Below are the code and all the weights of a small trained network. Each question names an input and a class and asks about switching units off, where a switched-off unit gives its printed mean instead of its output.

import numpy as np


def w(rows, s, z=0):
    codes = np.array(rows[::2]) - 128.0
    scale = np.full(codes.shape[1], s)
    scale[-1] = z or s
    return codes * scale


def norm(h):
    return h / np.sqrt((h * h).mean(-1, keepdims=True) + 1e-5)


def f(y):
    return y / 2 * (1 + np.tanh(0.7978845608 * (y + 0.044715 * y**3)))


def log_softmax(a):
    a = a - a.max(-1, keepdims=True)
    return a - np.log(np.exp(a).sum(-1, keepdims=True))


def net(x, mask):
    res = np.array(x, float).reshape(1, 5) / 4 @ E
    u = 0
    for l in range(2):
        y = f(norm(res) @ A[l][:, :-1].T + A[l][:, -1])
        res = res + np.where(mask[u : u + 6], y, B[l][:, -1]) @ B[l][:, :-1]
        u += 6
    return log_softmax(norm(res)[-1] @ U[:, :-1].T + U[:, -1])


A, B = {}, {}
E = w([
[1,170,58,23],'x0',
[126,128,127,129],'x1',
[128,129,129,128],'x2',
[163,29,34,129],'x3',
[67,142,97,219],'x4',
],0.0079)
A[0] = w([
[140,182,85,113,93],'L0N0',
[109,46,92,157,83],'L0N1',
[118,130,135,215,14],'L0N2',
[137,127,45,110,96],'L0N3',
[98,119,2,78,2],'L0N4',
[92,103,173,117,70],'L0N5',
],0.0097,0.005)
B[0] = w([
[124,147,136,109,119],'L0N0',
[125,72,80,135,201],'L0N1',
[135,84,182,152,149],'L0N2',
[66,2,136,79,187],'L0N3',
[27,105,244,99,253],'L0N4',
[206,230,160,195,96],'L0N5',
],0.0071,0.0027)
A[1] = w([
[87,148,121,92,136],'L1N0',
[49,137,93,251,254],'L1N1',
[151,189,139,119,102],'L1N2',
[92,201,118,108,91],'L1N3',
[172,64,71,170,111],'L1N4',
[152,168,208,177,140],'L1N5',
],0.015,0.0056)
B[1] = w([
[143,142,176,130,172],'L1N0',
[92,151,102,204,254],'L1N1',
[131,102,137,124,152],'L1N2',
[251,179,120,160,169],'L1N3',
[195,131,116,112,190],'L1N4',
[32,79,111,58,209],'L1N5',
],0.015,0.0096)
U = w([
[100,57,183,2,147],'0',
[39,102,115,162,239],'1',
[198,213,207,54,86],'2',
[133,246,137,192,63],'3',
[228,66,115,76,144],'4',
[184,78,68,230,2],'5',
],0.026,0.0063)

Each question gives the input, the list of numbers given to net, and the class t.
The units are the neurons (one row each of A and B). Each row of codes is followed by its name. A weight is (code - 128) times the scale printed after its matrix; where a second scale follows, it is the last column's (A, B and U).
mask holds one flag per neuron, layer by layer. A switched-off neuron (its flag False) gives its mean, the last column of its row in B, instead of its output. The means were averaged over made-up inputs and are rounded, as every weight is.
A unit's drop is (log p(t) with every unit on - log p(t) with that unit switched off) / (log p(t) with every unit on - log p(t) with every unit switched off).
The circuit of an input: a set's keep is (log p(t) with only the set's units on - log p(t) with every unit switched off) / (log p(t) with every unit on - log p(t) with every unit switched off). Starting from all 12 units, units are removed one at a time, each time the one whose removal leaves the highest keep (on an exact tie, the one counted first), for as long as the keep stays at least 0.8.
units of the circuit, in order: the units of the circuit, biggest drop first
k most important neurons: the k neurons with the biggest drops, biggest first
k most important neurons of layer l: the k neurons of layer l with the biggest drops, biggest first
drop when u is switched off: that unit's drop, to one decimal
input [-7,6,7,-2,-3], class 0: most important neuron -> [L1N5]
input [-4,-2,-5,0,6], class 1: 2 most important neurons of layer 0 -> [L0N3; L0N2]
input [4,-5,-6,0,-1], class 2: 2 most important neurons of layer 1 -> [L1N5; L1N1]
input [4,0,-3,-1,-4], class 2: 2 most important neurons -> [L1N1; L1N5]
input [-5,3,2,0,6], class 1: 2 most important neurons of layer 1 -> [L1N5; L1N3]
input [0,3,6,3,6], class 5: 2 most important neurons -> [L1N5; L1N4]
input [0,7,-4,7,-2], class 4: 3 most important neurons -> [L1N5; L1N1; L1N4]
input [-1,3,7,3,-3], class 4: units of the circuit, in order -> [L1N1; L1N5]
input [8,-6,-6,0,1], class 3: units of the circuit, in order -> [L1N5; L1N3]
input [4,-5,2,-7,-3], class 2: units of the circuit, in order -> [L1N1; L1N3]
input [7,-4,8,0,-3], class 2: 2 most important neurons of layer 1 -> [L1N5; L1N3]
input [5,-1,5,2,-2], class 0: 2 most important neurons -> [L1N1; L0N3]
input [5,1,4,-2,8], class 3: 2 most important neurons of layer 1 -> [L1N3; L1N5]
input [1,7,5,-1,-8], class 2: units of the circuit, in order -> [L1N5]
input [-3,-8,6,6,-1], class 4: 2 most important neurons -> [L1N1; L1N4]
input [2,8,-8,-2,7], class 3: 2 most important neurons -> [L1N3; L1N5]
input [2,0,-7,0,1], class 3: 2 most important neurons of layer 1 -> [L1N5; L1N0]
input [-6,8,-8,-1,-7], class 0: drop when L1N5 is switched off -> 0.2
input [-6,0,4,-5,8], class 1: drop when L0N5 is switched off -> 0.0
input [4,4,-8,-6,8], class 3: drop when L1N3 is switched off -> 0.2
input [-5,0,7,4,0], class 4: units of the circuit, in order -> [L1N1]
input [6,2,-8,5,-1], class 0: drop when L1N1 is switched off -> 0.8
